Table B holds the same points as the rows below and some others, measured another way and shuffled. Each row below is followed by which row of B it is.
B, 72 x 18:
[[  58  114 -181 -197   51  -17  -18   51 -168  -73    0 -256  175 -151
  -281   34  -26   20]
 [ 135  167 -425 -462  395 -191  -29  154 -470   66  274  -67  513 -517
  -202   14  -87  162]
 [  -4   14  361  229  -45  112   82  197 -391 -226 -123 -228   68   43
  -206  356   28  142]
 [ -10  124 -164 -100  159   17   20  -64 -211  -52  151  -70  174 -187
   -97  204 -195   40]
 [-163 -333  245 -136   58  -37  -17  369 -370  -40  -80 -262  -28   20
   -94   78  281  113]
 [-160 -375  147  -70  -19   77  -20  398   40  -52 -219  -20 -138   66
    95  -25  280  145]
 [  73   48 -225 -250  163   44   41  113 -290  104 -150  120  -20 -412
  -316   47  170  201]
 [-209 -190  192   55    1   42   18  -34 -116  -94  -82 -113 -191    7
  -101   91   48  -63]
 [-402 -435  156 -140   31  -16  -56  -99  -28    6  -30 -182 -381   55
   -23  -65  128 -217]
 [ 148  108  292  547 -422   -9  113  203  376 -455 -353 -271   96  301
  -324 -284   13  -48]
 [  19  113   76  443 -220   35  205    0  130 -138  117  -82  -11  481
    87  226 -309   57]
 [ -23   31 -266 -263  212  192   38  -64 -256  175 -174  301 -233 -480
  -246  211  126  200]
 [ 132  110 -134 -121  191  -61   85  234 -407   -1   50   19  275 -284
  -211  120   22  254]
 [ -77 -171 -367 -497  162  -81 -121  202   43   60   40 -126  122 -197
   -21 -203  112   12]
 [ -82   38 -288 -293  266 -187   -3 -124 -326   87  356 -165  189 -203
  -114   44 -200  -52]
 [-156 -191  100  161  -60 -239   36   10  230 -193   27 -115   13   78
   -81 -421  -36 -203]
 [ -24  -45  330  262 -156  -39   44  163  -50 -326 -192 -293   81   65
  -287  -90   69  -47]
 [ -43   27 -158 -111   31  314   45    7 -124  114 -106   89 -240  -13
     6  479  -22  215]
 [-228 -226   95  240   -6 -133  136 -196  153  -20  -52  234 -357  -48
  -116 -281    5 -132]
 [ 130  157  240  252 -125   37   68  236 -208 -317 -133 -305  261   52
  -288  155  -24  113]
 [ -56   81 -142 -145  189    4   15 -181 -285   15   30   11   -8 -365
  -288  107  -67  -10]
 [  17   15 -350 -388  266 -149  -22   96 -264   90  125  -35  200 -378
  -199 -108   28   79]
 [ -63 -166  363  144  -87   52   56  288 -237 -181 -245 -193  -58   48
  -217   91  227  100]
 [ -99  -40 -215   98  148 -220  110  -84  134   -4  357  191  144   25
   196 -131 -319  -20]
 [-103 -178   69 -151  105   20  -47  253 -188 -103  -25 -147  109  -82
     8  114   95   97]
 [ -19   33  271  403 -322  147  116  -19  129 -233 -296 -196 -237  268
  -260   88    9  -39]
 [ -73 -110   21  -63  -29 -100  -26  121   14 -145  -52 -268   69   -7
  -187 -190   67  -81]
 [   7   47  199   -9   -7  117  -19  154 -356 -209 -151 -331  122 -108
  -303  256   71   74]
 [ 191  184 -412 -129   75    5   62  160   92   22  -58  175  176 -225
  -129  -75  -39  211]
 [-108 -122  190  137  -90   76  106   -6 -137  -21 -240  -11 -333  -12
  -292   54  174   23]
 [  40  111  201  523 -258   16  162    5  224 -303  -46 -117   53  337
   -54   32 -233  -23]
 [-190 -215 -394 -354  360 -245   72 -204 -164  343  149  396 -270 -491
  -164 -319   82  -17]
 [ 248  216 -332 -483  301 -201 -125  468 -453 -167  264 -437  895 -373
  -182   17  -78  181]
 [-271 -151 -446  -85  264 -157  107 -423  260  247  327  533 -284 -197
   209 -204 -296 -124]
 [-189 -244 -206 -128   16  -80    1  -10  304   60  -24  104 -213   -9
    39 -298   42  -81]
 [ -44  -51   50   69 -155  147   13  161  128 -152 -130 -209  -41  243
    12  150  -20   49]
 [-183   24  182  261  -30  236  121 -328 -180  -52  -38   37 -353   50
  -101  460 -188  -15]
 [ 185  141 -114 -232   27    7  -29  346 -247 -135 -165 -308  320 -213
  -374    4  153  160]
 [-157 -283   -2   69  -19   -5   50  171  250  -31  -69  177 -154  100
   191 -120   56   70]
 [-104 -219   50 -151  -97  196  -89  276  106 -112 -311 -161 -137   28
   -53   41  240   81]
 [ 154  183  153  372 -289  103  135  127   83 -259 -300 -166   -9  166
  -346   35    4   82]
 [ 173  164 -176  -54   11 -151   22  303  -69 -179  140 -299  505   27
  -110  -76 -136   92]
 [-105   16  -83  175   86 -170  124 -144   -9  -65  396   -4  143  144
   140   62 -392  -69]
 [ -83   14   88   50   64    2   37   31 -285 -127  217 -253  174  108
    37  340 -216   33]
 [ 141  270 -333  286  -76 -300  192  -66  319 -112  430  -63  379  327
    82 -206 -529  -52]
 [  67  236  182  559 -258  -27  204 -106   52 -275  105 -253  106  424
  -120  165 -362  -57]
 [ 124  106 -119 -194  130   45   12  279 -355  -44  -39 -117  264 -232
  -210  193   60  239]
 [  83  -79  307  236 -116  -73   64  505  -98 -317 -142 -245  312  144
   -97  -39  116  166]
 [-133 -152  586  359 -140  -62   60  164 -311 -356  -78 -451   69  207
  -221   95   52  -78]
 [ 146  306 -234   27   65  111  100 -192 -105  -21 -184  216  -35 -447
  -446   47  -64  101]
 [-172 -107  412  402 -216  341  151  -65 -110  -88 -312   29 -506  246
  -102  464   66   97]
 [ 101  -25  361  490 -341  148  186  363   74 -225 -414  -45 -152  313
  -198   84  197  229]
 [ -48 -245 -151   49   98 -290   78  402  235  -40  248  179  282  149
   351 -322  -86  135]
 [ 328  301 -211  239 -125   15  183  335  129 -128  -43   78  334  125
   -69   40 -139  332]
 [-259 -395  323    8 -153   69 -107  253  169 -259 -265 -327 -147  179
    -2 -119  240 -109]
 [   0  -19 -583 -522  332 -360  -82    6    9   91  267   -2  336 -483
  -160 -508  -68  -94]
 [ 125  148 -530 -205  175   51   55   99  104  118   91  321  158 -214
    95   70 -153  250]
 [-293 -302  -50  205   32 -166  130 -182  308   68  183  311 -312  158
   229 -228 -174 -124]
 [  31  -22 -301  -41  117  -66  151   60    4  183   -7  392 -124 -194
   -74 -113   27  201]
 [  98  116 -681 -182  302 -347  114   50  180  168  497  357  399 -162
   226 -298 -372  115]
 [   8   79 -183 -258  139   52  -14   42 -320   21   57 -169  109 -189
  -188  236  -31   94]
 [ -87   22  -83    9  -66   45   50 -213   44  -28 -122  -93 -239  -44
  -289  -38  -30 -118]
 [  18  -94 -569 -468  222  -61 -121  284  306   30   76  163  294 -282
   209 -262  -13  129]
 [ 159  211 -150 -265  171  -17  -41  203 -433 -126   15 -290  428 -344
  -343  148    8  143]
 [-133  -79  313  370 -206  237  147  -41  -25  -96 -175  -23 -371  305
   -37  371  -26   74]
 [  91  189 -318  -50  233 -100  107  100 -237   19  480   24  450   23
   219  324 -424  208]
 [  26    5  140  156  -25   -1   56  228 -114 -213  -18 -138  198   47
   -62  113  -33  111]
 [  35  132 -285 -327  126    2  -55   18 -206  -13  113 -269  239 -179
  -180  120 -109   12]
 [ -23  -19 -237  -73   81   15  126  -55  -62  185  -77  261 -264 -170
  -190  -20   56  122]
 [-299 -376  119  279   37 -134  213  -95   76  148   71  403 -472  137
   143 -132    8    9]
 [-152 -172  156  470 -177  189  212  -53  343  -28 -214  421 -491  246
   153  108  -33  117]
 [ 218  269 -586 -122  171 -192  114  160   27   62  466   55  538   39
   187   38 -418  209]]
Rows of B count from 0, top down.

[  53  -63 -238   23   28  107   50  -37  -14  -21 -196   91   -6  -22
 -102   64   60   75   47  145  101 -144  -92  263    4  101 -267 -144] : 34
[-310 -171   58   21   71  -96   69 -218  -41  113 -221 -206  -91 -194
    1  -47 -186  171  -93 -335  127  369  101  -52 -135  -14  403   67] : 19
[-444  -29  177  -23   60   38 -106  -53   50  -78  -55 -256   12 -268
 -198  -43 -124   -3   37 -299    8  210   84   44 -113   -8  292   84] : 12
[ 398  -87 -341  116  -65   36  -42  -72    0  113   19  137  -64  101
   -1  180   -5  375   40  144   44  -89  -41   51  285 -185  -94  -97] : 25
[ 188 -162 -113  149 -145   21  -35  -49  109  123   13  146   97    5
  -22  -31   16  -26  116   88   74  -42  -49  -80  155 -190   33   19] : 27
[ 211 -103  -20  109 -152  -24 -102   36  -17   -5 -110  150  107   -8
 -123  100  -80  -19  103  126  112 -114   13  -18  144  -54  -59  -39] : 66
[ 365  -22 -155   79  -64   65 -131   95  -12    1 -127   63  -10   60
 -306  212 -101  323  190  184  103 -173 -100  336  322  -47 -117 -200] : 28
[ 279 -117 -279  209 -108  -13 -146  -48  135    1  151  117  201  121
 -111  158  102    4  128  189   21 -275  -22 -153  136 -248 -121  -48] : 64
[ 304 -119  244    8 -227   62  -55  165   -7  103 -127  287  118 -153
 -115  -23 -210 -165  145  261   92  -19  -31   60  186   26  -19   78] : 32
[-552    7  -24   27  148    8 -102 -124   -1 -204 -175 -370  -34 -154
 -257   39   -9  124   29 -388   75  116   70  189 -140   46  164  -93] : 58
[-434    1  121  -59   82  -97  -76  -79 -252 -275 -364 -184  -51 -191
 -129  160 -174   38 -136 -246  129  126  215   53 -227  259   19  -51] : 59
[ 109 -126   22   35  -62  112   -7   63  137   83  -40  149  181 -116
 -200  -27  -26 -208  149  249   54 -133 -109  103  -18   10  -97   19] : 24
[-392 -200   74   38   48  -54   99 -214   39  121 -211 -172  -21 -207
   -3 -163 -103  -10  -33 -328  139  336   51  -42 -175  -19  374   81] : 63
[ 220 -122   51   84 -173  -58  -61   23 -108   18 -212  185   50  -34
  -59   81 -151    6   52  100  150  -22   51  -19  148   10  -28  -26] : 41
[-348 -115   90  -28  -16   -1   29 -166  -29    9  -61  -41  -36 -256
  155  -99  -76  -76 -134 -227    2  285  156 -214 -162   -8  198  183] : 48
[-289  -46  -87 -101   88   39  122 -168 -222  -49 -333  -32 -236 -191
  144   22  -91  225 -210 -191   97  246  111  129 -119  206  -33  -25] : 15
[-537  -62 -125  -16  194   82   45 -236  102    1  -20 -317  -98 -215
  -50  -87   37  160  -58 -368  -14  258   27   69 -194  -56  250   42] : 29
[ -48  -64 -266  167   20   96 -100  -66  212  -13   53 -113   90   43
 -258   22  148  100  204  -49   40 -147 -124  172  113 -196   -2 -130] : 11
[ 152   85  220 -100  -96  108 -196  282 -125 -225 -184  164  124 -172
 -362  216 -204 -120  134  320   44 -245   16  286   75  252 -318  -71] : 52
[ 464 -105 -177   64 -140  121  -30   49   75  137   95  315   78    4
    1   87  -13   42   93  368   -5 -177  -85    4  224 -125 -207   14] : 67
[ 131 -101  139   91 -171  -22 -115   90  -38  -24 -218  114  109  -68
 -210   34 -151  -72  162   71  163  -50   -3  100  165   10   15  -53] : 47
[-399 -152  104  -67  207  123  144  -49  200  112 -224 -211  132 -285
 -369 -156  -67 -198  114  -17  111   83 -171  333 -359  190  140    2] : 5
[-236 -137   86   61   18    8  -20  -70  120   55  -95 -141   98 -156
 -208  -83  -76  -75  102 -147   93  115  -20   48  -88  -50  240   33] : 46
[-256  -87 -238   89  178  -77  -24 -188   10  -85 -193 -291   26   -4
 -255  166   -5  200    8 -178  131  -24   12  130 -177   21   68 -165] : 70
[ 288   38  -85   -4 -158   15 -196   58 -154 -183  101  282   37  -33
   89  288  -70   35  -94  259  -81 -187  184 -230  130  -25 -321   64] : 42
[-344 -178 -225  126  161  -48   29 -281  202   74   54 -275  101  -64
 -110  -15   79   28   -9 -232   41   90    5 -130 -251 -174  258   31] : 50
[ -34  -48 -229   77  -41   70  -60 -119   14  -28   43   29  -55  -28
   75   48   76  158  -20  -78  -10   13   51  -55  106 -141  -40   -2] : 20
[-506   35 -199  -46  157   56    9 -223 -137 -184 -177 -223 -228 -158
   77   60   42  277 -179 -376   16  202  145  102 -138   92    3  -57] : 18
[ 313   -4 -111   65 -183 -162 -175  -28 -363 -199 -189  233  -85   59
  140  369 -170  270 -163   82   90  -72  268 -209  213   31 -218  -61] : 44
[ 338  -44   -3  145 -123  -94 -224   95  -86  -51 -187    5   54   74
 -351  281 -214  276  178   78  168 -132    9  159  316  -69   41 -173] : 53
[ 372 -192 -191  105  -46   19   47  -17  106  182  -72  179  143   38
 -146   91  -33   15  114  329  114 -182 -138   82   63  -60 -115  -65] : 35
